In the rows, zero is written as 128.
Each row of numbers belongs to one of the nodes below and depends on some of the facts about them. Some rows are named. Which node is each other row?

Facts:
skemetrik: uses; voklun: refers to
babredol	skemetrik	plilel; basa	skemetrik	papatrur; bavum	skemetrik	tumus
belok	skemetrik	ketenil; beske	skemetrik	fugrar; bigris	skemetrik	skogri
bravavir	skemetrik	merem; brebrakes	skemetrik	poplavel; briflin	skemetrik	butror
bropidrar	skemetrik	gadras; brovos	skemetrik	skiklon; brudregi	skemetrik	bagro
brugan	skemetrik	sodo; butror	skemetrik	gasis; dapli	skemetrik	kestizu
dasa	skemetrik	stefodem; deskatri	skemetrik	kegil; digo	skemetrik	lizo
draplu	skemetrik	brovos; dreflo	skemetrik	bropidrar; droklum	skemetrik	klosugrak
dromir	skemetrik	naler; druflem	skemetrik	trirul; durok	skemetrik	kliplin
dusko	skemetrik	skufli; felar	skemetrik	leta; flamo	skemetrik	stumeve
fleker	skemetrik	tisur; flemu	skemetrik	flidrares; flidrares	skemetrik	stiko
flova	skemetrik	brokos; fluklem	skemetrik	kefesti; fura	skemetrik	trubes
fures	skemetrik	draplu; gadras	skemetrik	klidroskol; gasis	skemetrik	dribir
gatraste	skemetrik	klivem; gatri	skemetrik	mipluk; gifi	skemetrik	kufor
gradak	skemetrik	mafler; gratre	skemetrik	keden; grazer	skemetrik	testem
grefa	skemetrik	lugadi; greflol	skemetrik	zogobom; gregros	skemetrik	flamo
grepun	skemetrik	dromir; grodras	skemetrik	bogagrim; gromom	skemetrik	bribinis
gropar	skemetrik	klader; gubek	skemetrik	zulanol; kasa	skemetrik	felar
keden	skemetrik	venas; kefesti	skemetrik	plore; kestizu	skemetrik	briflin
kina	skemetrik	liskom; klader	skemetrik	durok; klarum	skemetrik	zeni
klidroskol	skemetrik	dratizus; klivem	skemetrik	lidulen; kloraplis	skemetrik	folom
klosugrak	skemetrik	bavum; koflak	skemetrik	fleker; lale	skemetrik	nozok
lare	skemetrik	grodras; liskom	skemetrik	belok; lokan	skemetrik	brugrem
mafler	skemetrik	setrak; matol	skemetrik	gifi; merem	skemetrik	dasa
mimol	skemetrik	gubek; mogrosim	skemetrik	greflol; muklu	skemetrik	fures
naler	skemetrik	brebrakes; nusustu	skemetrik	fura; papatrur	skemetrik	gregros
pegrum	skemetrik	stadrim; pledos	skemetrik	skevos; plilel	skemetrik	vatem
pliska	skemetrik	rodrur; plore	skemetrik	kina; poplavel	skemetrik	risis
puluk	skemetrik	gratre; repan	skemetrik	dapli; rirel	skemetrik	kasa
risis	skemetrik	klezon; rodrur	skemetrik	sibra; rustik	skemetrik	druflem
seklom	skemetrik	lale; setrak	skemetrik	bravavir; skeklunon	skemetrik	puluk
skibraflim	skemetrik	fluklem; skiklon	skemetrik	seklom; skogri	skemetrik	rustik
skosu	skemetrik	rirel; skufli	skemetrik	digo; skuplal	skemetrik	muklu
sodo	skemetrik	sesima; soplik	skemetrik	mogrosim; stefodem	skemetrik	vuna
stepo	skemetrik	deskatri; steski	skemetrik	nagra; stiko	skemetrik	trabram
tagru	skemetrik	gatraste; teli	skemetrik	pegrum; tezavem	skemetrik	koflak
tisur	skemetrik	latok; trabram	skemetrik	zutralak; trebrer	skemetrik	skuplal
trika	skemetrik	stasir; trirul	skemetrik	klomimol; tumus	skemetrik	flova
vatem	skemetrik	gromom; venas	skemetrik	gradak; vestek	skemetrik	gropar
zeni	skemetrik	testafas; zodra	skemetrik	stepo; zogobom	skemetrik	zodra
zulanol	skemetrik	matol; zutralak	skemetrik	babredol; bagro	voklun	vatem
bavum	voklun	mipluk; bavum	voklun	gratre; bavum	voklun	stumeve
beske	voklun	gatri; beske	voklun	puluk; beske	voklun	zutralak
bigris	voklun	stadrim; bravavir	voklun	skuplal; brobol	voklun	grepun
brobol	voklun	pedrur; brobol	voklun	sesima; brudregi	voklun	skaplur
brugrem	voklun	bigris; dapli	voklun	naler; dapli	voklun	skuplal
digo	voklun	flidrares; digo	voklun	bravavir; drastesu	voklun	fleker
dreklem	voklun	stadrim; dreklem	voklun	kestizu; dribir	voklun	klidroskol
dribir	voklun	mimol; dromir	voklun	tisur; dromir	voklun	fleker
droplover	voklun	dreklem; droplover	voklun	felar; droplover	voklun	gratre
druflem	voklun	droplover; druflem	voklun	lidulen; durok	voklun	venas
durok	voklun	dapli; felar	voklun	zusto; felar	voklun	grepun
flidrares	voklun	grepun; fugrar	voklun	bigris; fura	voklun	grepun
gasis	voklun	brudregi; gasis	voklun	gatri; gasis	voklun	trebrer
gifi	voklun	nusustu; gifi	voklun	mogrosim; graska	voklun	pedrur
gratre	voklun	zusto; grefa	voklun	brudregi; grefa	voklun	gulem
grefa	voklun	bigris; gulem	voklun	sesima; kasa	voklun	vestek
kefesti	voklun	fugrar; kegil	voklun	venas; kina	voklun	mogrosim
kistir	voklun	fugrar; klader	voklun	bigris; klarum	voklun	mimol
klarum	voklun	gratre; klarum	voklun	kloraplis; klidroskol	voklun	tisur
klomimol	voklun	mimol; klomimol	voklun	droplover; kloraplis	voklun	grepun
klosugrak	voklun	brobol; klosugrak	voklun	bigris; leta	voklun	plilel
lidulen	voklun	dreklem; lidulen	voklun	klosugrak; lidulen	voklun	ketenil
lokan	voklun	bigris; mimol	voklun	dreklem; mipluk	voklun	skuplal
mipluk	voklun	nozok; mobrul	voklun	nusustu; mobrul	voklun	nozok
mobrul	voklun	pedrur; muklu	voklun	kestizu; naler	voklun	klader
naler	voklun	bigris; naler	voklun	sesima; nozok	voklun	zusto
pledos	voklun	lugadi; pliska	voklun	lidulen; puluk	voklun	dreklem
repan	voklun	felar; repan	voklun	nozok; sesima	voklun	kloraplis
setrak	voklun	digo; skibraflim	voklun	flidrares; skufli	voklun	stadrim
skufli	voklun	gratre; skufli	voklun	klarum; skuplal	voklun	latok
skuplal	voklun	brobol; skuplal	voklun	kloraplis; soplik	voklun	felar
stepo	voklun	drastesu; stepo	voklun	kliplin; stipuflus	voklun	nusustu
stipuflus	voklun	kasa; tagen	voklun	nusustu; trebrer	voklun	stipuflus
trebrer	voklun	muklu; vatem	voklun	klosugrak; vestek	voklun	pedrur
zeni	voklun	lidulen; zusto	voklun	brugrem; zusuk	voklun	flidrares

Some rows with their names:
[126 125 133 129 131 141 125 123 123 131 137 127 131 126 130 120 127 127
 128 125 132 133 125 133 134 133 130 124 125 127 130 133 120 136 128 134
 117 124 123 134 132 130 133 124] : rustik
[ 88  99 111 185 187 121 133 139  95 141 117 144 132 141 106 111 150  91
  95 157 165 135 123 103 145 134  75  65 213  78 146 198 118 122  97 154
 146 103 155 157  95 137 134 165] : zutralak
[136 124  80 124  92 161 138 113 121 115 100 148 134 130 107 112 133 107
 132 112 119 127 116  83 141 116 117 120 133 128 110 125 123 121 132 137
 119 145 143 107 128  88 150 153] : grepun
[126 124 135 130 132 141 124 123 124 132 138 126 132 126 130 119 128 127
 128 125 132 133 126 132 134 132 129 124 124 127 129 132 120 136 128 134
 117 124 123 133 133 131 134 123] : zulanol
[ 62 196 146 125 119  98 126  70 196 107  97 115 129 188  83 151  54 175
 179 133  40  70  99 148 148 172 124 165 121 156 157 162 171  89 179  71
 179 210 177  85 100 133  69 144] : gratre
[125 127 135 129 132 138 123 122 125 132 138 126 132 128 131 121 127 129
 128 127 130 131 125 133 132 133 129 127 125 128 131 132 123 136 127 134
 120 126 124 135 133 132 132 125] : rodrur
[132 125  95 128 124 127 135 136 136 139 120 127 122 125 129 132 137 124
 125 123 125 124 140 117 119 104 138 115 120 113 115 115 121 108 133 116
 124 127 124 118 124 113 120 141] : dapli
[127 139 148 130 139 112 115 137 130 136 130 120 135 116 136 118 123 142
 138 143 163 139 142 157 125 142 144 118 146 117 139 126 131 145 130 116
 110 119 105 144 129 154 114 107] : klezon
[127 137 146 130 138 113 116 133 131 136 131 122 134 120 135 120 123 143
 136 143 154 138 139 153 127 141 141 122 139 120 140 126 132 141 133 118
 115 121 109 143 131 151 114 111] : folom
[129 137  91 123 112 137 134 110 133 129 114 121 140 114 131 121 140 142
 132 138 127 122 150 119 130 112 143 115 135 109 122 132 130 114 142 126
 132 121 132 127 135 120 116 131] : digo
[125 128 137 129 133 138 123 125 124 133 135 126 133 123 130 118 126 128
 129 127 139 133 129 137 132 134 133 121 130 126 130 131 121 139 127 130
 116 124 122 134 130 134 132 118] : risis
[124 116 124 129 126 163 132 110 121 128 143 132 129 135 126 121 130 116
 120 111 107 126 113 111 139 126 118 129 107 136 121 139 113 130 124 147
 125 131 140 126 134 112 151 136] : lare
[137 105 124 119 148 144 109 128 127 141 124 121 121 124 118 145 129 148
 150 131 161 135 137 153 123 121 121 132 112 119 140 151 137 158 137 132
 111 125 130 136 131 114 151 111] : liskom
[147 133 102 109 103  96 146  93 178 116 136 137 143 171 153 144 158 172
 120 175  48 119 133  89 128 161 115 190  89 131 151 115 175 101 177 153
 203 148 134 171 171 138  60 179] : setrak
[184 159  89  97  78 143 100 120 197 150 123 123 144  49 115 112 158 116
 148  56 152  92 151 127  99  94 202 185  88 148  71  56 151 194  81  70
 117 195 123 107 151 111 197  30] : skuplal
[118 120 114 138 117 139 136 128 103 112 124 136 119 134 126 144 135 111
 105 103 109 106 124 117 114 114 110 133 112 153 117 130 133 112 112 126
 144 125 160 103 125 112 149 139] : pliska
[126 126 135 129 132 140 124 123 125 132 137 128 131 127 130 120 127 127
 129 126 131 132 126 135 133 134 129 124 125 127 131 132 121 137 129 134
 119 125 124 134 133 132 132 123] : gregros

Which node is each row?
No name comes twice in this set of rows, the named rows included.
[190 105 144 113 115  63 137 142 157 115 161 164 136 176 183 141 179 158
  97 197  89 160 130  93 107 194  99 217  89 144 165  75 186 145 157 177
 191 125  90 222 195 169  65 180]	vuna
[ 87  97  97 234 158 132  88  72 121 162 151 161  68 143 114 144 135 107
  98 195 152  89 116 110 214 115  50  77 170  51 139 144 115 158 130 138
  56  41 131 162 131 129 123 109]	gromom
[125 116 100 134 127 133 138 139 127 132 131 133 112 138 127 142 141 110
 109 100 102 114 121 108 114 103 119 128 100 138 111 120 121 102 118 122
 139 135 144 106 122 103 136 153]	lokan
[135 125 106 130 109 155 158 121 106 121 118 133 132 133 123 150 128 108
 109 121 104 111 127 111 116  94 119 123 116 142 106 128 121 119 131 126
 146 117 154 103 130  97 158 134]	repan
[129 127 103 128 133 124 135 135 140 144 129 118 124 126 137 135 139 131
 123 127 123 123 145 127 115 108 144 117 115 110 119 120 121 109 135 116
 130 122 123 126 127 122 114 135]	durok
[164 146 145  76  86 146 103 134 140 118 136 108 132  70 135 116 127 141
 158  61 144 133 134 156 110 111 183 167  79 178  98  80 129 155 108 111
  96 161 109  93 144 123 164  67]	draplu
[120 133 125 139 120 118 134 140 103 112 115 128 124 124 132 148 128 125
 112 123 135 107 144 142 101 117 125 127 129 143 124 124 143 118 116 107
 144 113 149 110 123 131 134 122]	druflem
[ 55 177 154 125 138 138 124  43 205 126 140 104 130 192  90 139  66 174
 170 114   4  72  79 139 175 168 120 166  86 157 156 186 142  89 179 108
 177 209 181  96 113 126  83 147]	skeklunon
[149 131 132 121 134 110 138 143 137 136 122 123 131 112 112 143 126 120
 131 134 131 141 112 123 136  99 118 125 154 135 117 131 125 135 133 135
 139 133 126 118 120 122 137 119]	kasa
[132 124  86 126 103 147 143 120 126 119 107 141 127 134 116 125 135 112
 126 115 112 120 124  94 129 113 123 125 123 127 112 122 126 112 129 129
 132 141 144 108 125  95 142 153]	kloraplis

Now the same nodes, written a new way:
Known rows:
[123 128 126 118  96 134 149 103 148 158 194 119 118 123 105  75 130 145
  83 150 152 146 148 115 167 154 113 101  99 134 139 116 142] : dapli
[124 102 112 114 115 127 154 110 149 143 147 119 133 130 112  82 148 155
 136 136 138 127 158 145 138 113 122 127 112 111 123 123 116] : stusoklin
[133 134 118 106  79 134 136 120 139 189 183  95 165 137 101  76 163 147
 129 132 143 100 123 148 134 103 116 107 113 118 122 131 111] : basa
[131  90 104  58 139 126 189 106 162 174 161 129 119  76 134  79  76 155
  90 187 127 176 187 168 150 161 121  72 106 129 124 113 131] : sesima
[130 121  92 119  95  82 122 113 133 162 159 130 145  95  98 140  85 143
 136 194 120 118 167 175 118 106 121  65  92 135 130 119 106] : kloraplis
[124  59  91 100 128 132 108  37 184 145 115 110 138 120 107  96 170 169
 186 124 147 200 158  98 108  87 107 161 103 173 107 103 106] : brugrem
[127 106 103 138  96 165 166 108 117 221 157 131 118 116 117  89 189 153
 138 132 119 136 172 153 129 108 110 117 114 127  97 113 120] : dreklem
[127 104 108 101 118 133 155 105 156 154 149 116 140 115 117  80 149 154
 135 134 145 128 152 140 138 112 123 125 122 120 119 125 114] : babredol
[125  99 107 152 138 150 166  95 129 176 149 141  74 166  98  93 196 160
 142 127 107 160 194 124 149 103 109 144 114 145 105  94 113] : lidulen
[125 109 100 115 102 137 152  97 144 189 162 124 127 121 109  80 159 151
 129 140 148 144 166 134 132 127 115 117 116 134 115 120 114] : vatem
[122 103 117 119 109 125 142  95 141 144 150 113 134 148 108  82 156 154
 137 136 134 125 151 137 143 103 118 128 112 106 128 115 116] : bropidrar
[132 113 116 102 123 131 165 136 159 154 151 113 126 139 108  76 157 151
 122 126 130 123 161 153 143 121 122 116 108 116 114 130 118] : gubek
[124 126 112 149 131  94 116 118 141 138 146 124 124 129  89 113 162 156
 160 110 132  93 153 134 134  96 119 133  95 105 124 130 115] : tagru
[120 117 105 120 136 126 149 115 147 172 166 122  93 179  97  68 131 151
 114 122 134 128 187 139 138 129 115  91  89  95 119 130 112] : kasa
[129  95  94 107 114 108 133 112 176 163 140 105 145 118 102  96 190 163
 167  96 150 161 170 125 113 148 119 118  83 165  91 120 121] : klader
[106  75  99 160  70 132 141 100 107 156 145 122 145  21 124  79  89 155
 165 138 178  96 156 138 129 120 127 119 126  67 150 118 143] : steski
[123 113 116 136 143 106 141 107 156 126 143 126 111 147  98 102 158 158
 157 119 127 119 167 122 144 100 121 139 105 111 122 114 114] : klivem

Name these rows:
No name comes twice in this set of rows, the named rows included.
[118 108 114 134 182 106 204 122 174 120 126 132  64 148  88 106 171 160
 170  93 124 136 193  99 162 121 139 148 113 138 119 104 126]	trubes
[117 128  94 148 133  84 183 130 152 148 144 130  66 137  71 138 129 143
 177 126 123 111 194 123 135 120 145  97 100 160 128 100 113]	fura
[125 108 102 122  85 155 162 122 130 218 167 135 128  10 115  92  98 145
 129 144 152 108 162 163 125 138 121  75 104 117 124 132 143]	klarum
[105  44 102 135 105 156 187  79 131 131 131 121 112  68 133  60  81 157
 157 155 162 149 175 122 154 124 130 135 141  88 148  90 144]	nagra
[118 118  96  84 130  91 160  83 138 204 174 115 125 139 104 101  90 153
 126 174 128 142 172 159 128 135 124  66  99 125 131 114 110]	brobol
[121 129 115  99 122 105 150  84 150 173 191 133 118  71 111 104 110 151
 108 159 148 144 151 119 158 161 118  95 110 155 144 114 141]	skuplal
[128 110  82 132  59 111 152 120 141 140 156 114 129 146  90 111 103 130
 138 196 147 140 176 150 128 110 132  88 120 174 130 107  90]	flidrares
[127 108  96 152  77 129 140 120 145 133 153 123 114 152  94  80 142 138
 117 159 153 141 176 127 142 119 120 116 113 146 125 116 105]	zusuk
[127 122 123 129 108 124 124  90 154 131 180 131 114 118 104  85 133 143
  82 166 150 155 154 110 167 138 108 122 103 139 140 120 130]	bravavir
[113  87 110 100 124 195 198  75 196 145 132 118  61 121  86  69 105 130
 127 120 147 153 154 108 134  81 128 107 105 156 134 119 128]	nozok

Now the same nodes, written a new way:
Named rows:
[148 134 151 130 149 149  77 110  55 100 158  82 131 171 146  94 148  97
 121 117 142 144 116  85 133 151  58] : skuplal
[130 125 119  79 119 190  85  98  85 144 146 121 127 133 124  98 144  94
 129  92 138 170  94 124  82 105  73] : brobol
[130 118 127  80 119 212  97  78  94 126 147 106 101 134 104 109 127  94
 158 103  92 148 106 125  98 133  65] : skaplur
[135 121 121  84 111 206  84  79 103 126 167 119  95 136 121 109 115  98
 127 132 101 151 101  97  98  99 112] : greflol
[132 123 121  82 112 206  84  82 103 126 166 119  99 138 122 108 112  98
 128 131  99 151 100  99 101 100 113] : rustik
[107 124 167 129 114 166  79  85  64  93 171  87  85 140 140 111 124 100
 139 131 130 126 121 105 118  97 104] : gropar
[103 126 121  79 104 206  82  88  88 148 136 115  95 146 137 103 141 132
 128  88  92 157  97  98  94 120  60] : pedrur
[ 97 132 164 121 110 156  81  80  68  91 148  84  88 155 141 104 117 111
 148 140 129 127 122 127 123 101 110] : sibra
[ 88 123 174 112 141 204  88 105  61  92 181 132  85 135 151  94 138  89
 174 102 120 136 111 127 119 123 120] : merem
[ 88 122 174 117 142 207  91 104  61  92 176 131  83 135 151  94 140  86
 174 106 119 141 111 128 118 126 120] : stefodem
[120 130 115  76 116 203 103  74 101 125 150 100 117 137 120  97 128  83
 164 129 115 157 111 144 100 132  70] : fugrar
[ 90 133 147 103 106 151  79  85  60 106 141  82  95 154 149  96 145 106
 141 102 141 129 121 134 113 107  63] : latok
[150  93 153 107 141 211 106 101  96 108 172 129 132 126  91 127 114  95
 129 111 121 154  91 125  77 100 101] : beske
[139 120 121  81 120 205  98  96  98 132 166 113 128 128 126 101 138  86
 131 107 127 166 104 138  80 111  62] : klosugrak
[107 131 166 122 113 155  81  82  67  91 147  83  93 154 132 104 111 107
 147 143 136 127 120 131 124  96 118] : leta
[132 121 171 136 127 161  94 104  69  90 176  91 125 131 138 110 129 101
 129 130 139 128 122 145  89  97  73] : zeni
[140 122 115 122  92 212  83  56 117 153 172 127  79 144 123 129 116 121
 128 120 141 130 123 143  84 106 119] : gromom

Rows to name:
No name comes twice in this set of rows, the named rows included.
[126 111 127 112 131 205 106  95 107 138 190 134 130 128 139 130 139 107
 119 111  94 152 107 106  72 109  59]	mimol
[151 120 147 118 154 210  90 110  66 114 144 114 137 159  92 101 130 125
 120 107 101 173  77  85 130 152  62]	trebrer
[122 118 129  86 106 210  82  80  90 142 136 117  86 146 113 117 128 134
 124  92  86 149  94  90  97 108  85]	mogrosim
[143 113 120  86 117 192  79 100  86 145 184 129 110 126 132 101 144  86
 119  96 139 171  89  90  79  90 102]	skibraflim
[152 131 135 109 153 203 106 108  79 108 139 113 138 165 100  99 125 131
 120 133  90 173  83  87 130 152  61]	muklu
[149 102 140 102 130 208 103 106 105 116 190 127 134 125 122 114 124  92
 120 117 122 163  97 129  75  96  80]	pliska

Now the same nodes, written a new way:
Named rows:
[139 132  96 108 114 135 120 155 122 126 114 126 107 110 126 148 143 115
 166 132 136 125 129 111 117 120 100 134 127 118] : vuna
[107 129 132 154 132 134  71  97 100 179 116 130 158 132 128 159 190 111
 108 200 145 131 129 151 149 164 164 107 182 135] : skuplal
[148  57 114 126 135 143 115  92 113  83 131  83 161 122 159 102 156  95
 117 110 115 113 197 143 109 125 169 115 112  95] : gratre
[156  77 128 121 141 134 126 100 117  77 136  91 160 114 170 123 142 100
 106 106 121 113 190 124 113 132 175 103  84  77] : zusto
[125 103 143 141 133 130 126 114 160 169 154 100 121 152 109 120 114 143
 121 124 106 149 104 108  99  97 148 122 127 142] : basa
[137 127 125 129 130 128 140 143 134 133 129 122 125 135 129 130 123 128
 135 137 124 130 125 114 127 125 128 135 130 129] : bego
[133 127 123 133 126 129 142 150 132 127 131 126 131 140 135 131 126 131
 126 145 127 138 112 121 131 126 128 146 126 130] : fures
[134 123 124 128 126 127 141 146 127 127 131 125 129 135 138 130 129 131
 127 144 123 134 111 119 138 123 132 145 127 128] : draplu
[132 125 120 127 124 125 139 146 130 129 131 124 131 136 137 133 123 128
 131 143 125 134 109 121 135 130 131 145 122 128] : seklom
[137 119 126 100 159 112 159 143 148 131 108 132 127 133 114 135 157 124
 137 125 117 136 137 126 128 133 108 152 138 127] : fleker
[132 125 116 118 130 131 144 143 132 129 150 114 131 136 137 135 129 132
 122 143 129 143 100 113 137 116 130 136 123 142] : fluklem
[117 136 129 110 126 121 121 107 115 127 145 128 131 120 150 141 136 130
  94 112 138 145 109 142 135 133 133 113 115 126] : kefesti
[ 89 105 130 180 208 125 141  88 149 133 115 194 161 116 147  90  66 133
 138 116 148 165 113 192 142 143 127 110 113 131] : vestek
[147 122 110 121 106 163 103 152 129 137  98 131  90 114  98 129 131 101
 184 111 134 114 134 102  87 116 106 119 123 103] : lizo
[145 136 129 154 126 140 135 145 126 128 126 133 129 130 123 116 114 125
 133 132 132 111 116 104 123 121 128 129 133 134] : matol
[135 118 130 125 119 151 128 154 135 134 126 127 113 132 121 123 133 118
 137 126 129 145 112 110 114 118 133 129 127 138] : poplavel
[114 134 145 122 107  63 154  77 141 115 117 135  99 165  96 149 118 152
  37  61 116 178 130 135 126 171 150  81 136  64] : bigris

Rows to name:
No name comes twice in this set of rows, the named rows included.
[136 164 131 141 106  90 141 102 107 106 101 161 113 136 128 152 121 131
  65  83 143 146 119 120 132 182 136  74 132  56]	klader
[130  99 129 135 101 152  96 103 130 130 103 124 108 128  97  98 132 110
 132  92 117 123 159 141  87 120 138 105 144 116]	skufli
[103 160  83 103  77 101 115  97 102 107 108 139 128  99 132 114 151 140
 134  92 112 103 139 195 142 123  63 157 157 139]	lidulen
[138 125 160 169 142 131 149 132 144 136 128 138 139 154 113  98 105 137
 109 125 120 121 120 110 123 125 147 127 138 143]	flemu
[126 163 122 133 131 134 134 119  95 100 147 140 146 115 160 107 133 138
  92 118 148 113 108 155 163 132 123 116 137 167]	zeni
[118 151 137 140 121 139 113 111 115 122 115 157 122 109 131 113 125 132
 114 103 142 114 128 150 129 134 119 105 138 129]	vatem
[120 132 141 122 126 122 119 110 124 125 123 138 128 120 134 135 132 124
 109 110 130 128 130 137 125 139 130 111 123 112]	kistir
[106  96 133 110 109 123 109 109 122 125 134 103 144 127 157 133 154 117
 110 143 126 145 133 160 142 132 149 145 119 115]	bavum
[116 129  89  94 104 117 108 107 109 109 112 119 125 107 132 138 159 123
 147 116 127 118 162 166 134 136  94 142 137 120]	klomimol
[140  82 116  82 153 152 118 115 112  50 136 151 161 141 134 125 142  84
 113 111 110 126 221 127 132 168 174 134  78 145]	felar
[139 152 129 159  68 181  82 141  81 103 105 166 128  94 175 105 115  99
 121 134 160  98  83 125 131 138 132 120 112 125]	bagro
[129 140 147 145 145 142 116 111 121 130 122 155 143  96 147 106 119 126
 131 109 145 113 121 143 124 121 124 113 117 129]	gifi

